Below are the code and all the weights of a small trained network. Each question names an input and a class and asks about switching units off, where a switched-off unit gives its printed mean instead of its output.

import numpy as np


def w(rows, s, z=0):
    codes = np.array(rows[::2]) - 128.0
    scale = np.full(codes.shape[1], s)
    scale[-1] = z or s
    return codes * scale


def norm(h):
    return h / np.sqrt((h * h).mean(-1, keepdims=True) + 1e-5)


def f(y):
    return np.maximum(y, 0)


def log_softmax(a):
    a = a - a.max(-1, keepdims=True)
    return a - np.log(np.exp(a).sum(-1, keepdims=True))


def net(x, mask):
    res = np.array(x, float).reshape(1, 5) / 4 @ E
    u = 0
    for l in range(2):
        y = f(norm(res) @ A[l][:, :-1].T + A[l][:, -1])
        res = res + np.where(mask[u : u + 10], y, B[l][:, -1]) @ B[l][:, :-1]
        u += 10
    return log_softmax(norm(res)[-1] @ U[:, :-1].T + U[:, -1])


A, B = {}, {}
E = w([
[155,68,155,156,202,68,64,171,96,124],'x0',
[107,176,98,169,56,90,35,254,142,107],'x1',
[59,214,178,20,118,88,34,69,14,121],'x2',
[56,78,144,142,174,220,48,86,159,48],'x3',
[165,125,173,135,88,87,125,85,178,70],'x4',
],0.0057)
A[0] = w([
[128,76,113,124,100,179,196,165,160,137,42],'L0N1',
[138,103,162,170,177,80,74,206,108,118,96],'L0N2',
[118,105,56,185,168,164,99,189,194,139,109],'L0N3',
[130,162,180,200,59,66,92,103,187,75,81],'L0N4',
[89,160,95,126,105,113,82,132,143,151,141],'L0N5',
[101,161,89,96,117,168,163,130,170,108,85],'L0N6',
[84,76,158,113,158,229,87,162,153,70,4],'L0N7',
[144,70,131,145,163,115,89,133,109,131,77],'L0N8',
[83,202,54,129,2,200,149,130,139,93,5],'L0N9',
[96,173,25,128,196,190,101,189,108,188,63],'L0N10',
],0.0082,0.0026)
B[0] = w([
[109,146,224,94,123,123,64,123,147,164,212],'L0N1',
[222,218,77,138,140,172,111,93,115,151,221],'L0N2',
[144,130,183,148,75,129,109,152,146,115,254],'L0N3',
[86,124,101,89,188,155,195,140,175,61,218],'L0N4',
[117,92,163,174,138,227,129,205,102,103,188],'L0N5',
[181,161,68,142,160,100,2,109,147,176,178],'L0N6',
[97,161,143,210,62,94,131,43,107,94,226],'L0N7',
[100,128,104,70,172,118,25,68,171,188,178],'L0N8',
[214,168,100,132,166,116,85,104,88,145,229],'L0N9',
[93,116,81,51,144,65,209,114,230,29,205],'L0N10',
],0.0087,0.0056)
A[1] = w([
[93,159,110,131,154,64,130,63,221,1,104],'L1N1',
[47,174,150,136,102,106,119,112,23,103,176],'L1N2',
[219,138,149,94,116,51,224,205,83,166,31],'L1N3',
[104,104,194,143,180,141,185,4,89,199,47],'L1N4',
[164,71,118,240,169,109,107,143,227,167,181],'L1N5',
[180,113,66,188,224,80,69,47,125,114,192],'L1N6',
[183,86,164,69,162,154,161,90,138,90,61],'L1N7',
[124,168,98,159,26,153,76,216,125,101,52],'L1N8',
[125,160,126,22,194,142,61,111,59,87,155],'L1N9',
[192,203,85,178,171,154,170,136,75,160,252],'L1N10',
],0.0078,0.0012)
B[1] = w([
[65,124,112,107,144,55,167,182,97,159,254],'L1N1',
[144,34,168,204,77,113,139,126,220,150,185],'L1N2',
[3,104,84,200,60,135,55,51,131,58,195],'L1N3',
[172,129,93,195,180,217,80,255,96,56,215],'L1N4',
[126,105,192,32,98,103,113,99,96,177,216],'L1N5',
[144,198,43,119,76,127,167,97,80,178,228],'L1N6',
[143,176,71,96,131,100,173,217,181,94,174],'L1N7',
[159,54,111,130,204,230,182,136,58,134,199],'L1N8',
[177,103,189,89,81,117,160,141,193,180,237],'L1N9',
[83,136,164,141,190,104,101,84,133,120,193],'L1N10',
],0.0074,0.0089)
U = w([
[235,211,65,92,141,148,57,67,142,186,149],'0',
[165,61,255,104,62,144,100,163,194,186,141],'1',
[31,133,95,235,95,129,65,46,124,70,125],'2',
[199,135,78,150,208,208,125,215,121,70,139],'3',
[96,157,77,47,170,61,179,170,199,91,136],'4',
[133,197,139,138,135,107,166,170,107,160,138],'5',
[129,139,200,144,183,113,199,106,33,150,24],'6',
[111,149,203,159,214,112,189,112,69,174,8],'7',
],0.013,0.012)

Each question gives the input, the list of numbers given to net, and the class t.
The units are the neurons (one row each of A and B). Each row of codes is followed by its name. A weight is (code - 128) times the scale printed after its matrix; where a second scale follows, it is the last column's (A, B and U).
mask holds one flag per neuron, layer by layer. A switched-off neuron (its flag False) gives its mean, the last column of its row in B, instead of its output. The means were averaged over made-up inputs and are rounded, as every weight is.
A unit's drop is (log p(t) with every unit on - log p(t) with that unit switched off) / (log p(t) with every unit on - log p(t) with every unit switched off).
The circuit of an input: a set's keep is (log p(t) with only the set's units on - log p(t) with every unit switched off) / (log p(t) with every unit on - log p(t) with every unit switched off). Starting from the 12 units with the biggest drops (on a tie, the unit counted first), units are removed one at a time, each time the one whose removal leaves the highest keep (on an exact tie, the one counted first), for as long as the keep stays at least 0.8.
units of the circuit, in order: the units of the circuit, biggest drop first
top k neurons: the k neurons with the biggest drops, biggest first
top k neurons in layer l: the k neurons of layer l with the biggest drops, biggest first
input [-3,4,-1,-3,3], class 3: units of the circuit, in order	[L1N8]
input [1,-3,-4,7,8], class 4: top 2 neurons	[L1N1; L0N4]
input [-3,8,7,-7,4], class 3: top 3 neurons	[L0N5; L1N8; L1N5]
input [5,6,8,-7,3], class 1: top 2 neurons	[L1N9; L1N2]
input [6,-7,2,5,7], class 3: top 2 neurons in layer 1	[L1N4; L1N3]
input [-1,7,2,6,-2], class 3: top 3 neurons in layer 0	[L0N5; L0N9; L0N2]
input [-1,-2,-7,8,-4], class 2: top 4 neurons	[L0N7; L1N9; L1N2; L0N5]
input [4,-4,-2,6,-5], class 2: top 2 neurons	[L0N7; L0N4]
input [-5,1,1,4,6], class 4: top 2 neurons in layer 0	[L0N4; L0N2]
input [1,4,0,-3,-7], class 4: top 2 neurons	[L0N10; L1N4]
input [-6,4,-3,6,5], class 0: top 4 neurons	[L0N9; L0N6; L1N3; L1N6]
input [7,6,0,-2,6], class 0: top 2 neurons in layer 0	[L0N2; L0N10]
input [-2,0,-4,-5,0], class 2: top 3 neurons	[L1N3; L1N9; L0N8]
input [-8,2,6,5,-4], class 0: units of the circuit, in order	[L0N9]
input [4,8,7,-6,0], class 3: top 3 neurons	[L1N8; L0N5; L1N5]
input [-7,4,8,-6,1], class 1: units of the circuit, in order	[L1N2; L1N6]
input [-4,-7,4,-5,5], class 3: top 2 neurons	[L1N4; L0N10]
input [8,1,-5,7,-2], class 0: units of the circuit, in order	[L0N2; L1N6]
input [5,-6,3,-4,-7], class 4: top 2 neurons in layer 0	[L0N10; L0N9]
input [-4,-7,3,-3,-8], class 4: top 2 neurons in layer 0	[L0N10; L0N5]
input [3,-8,7,-7,-8], class 3: top neuron	[L1N4]
input [8,-7,5,-1,-7], class 0: top 2 neurons	[L0N8; L1N6]
input [8,3,-2,1,-7], class 0: top 3 neurons	[L0N2; L0N8; L0N4]
input [3,7,6,2,-5], class 3: top 2 neurons	[L0N5; L1N8]
input [7,7,6,7,2], class 0: top 4 neurons in layer 1	[L1N3; L1N9; L1N6; L1N4]
input [-7,5,8,0,-6], class 1: top 4 neurons in layer 1	[L1N9; L1N2; L1N6; L1N4]
input [0,1,5,1,5], class 1: top 3 neurons in layer 1	[L1N9; L1N2; L1N6]
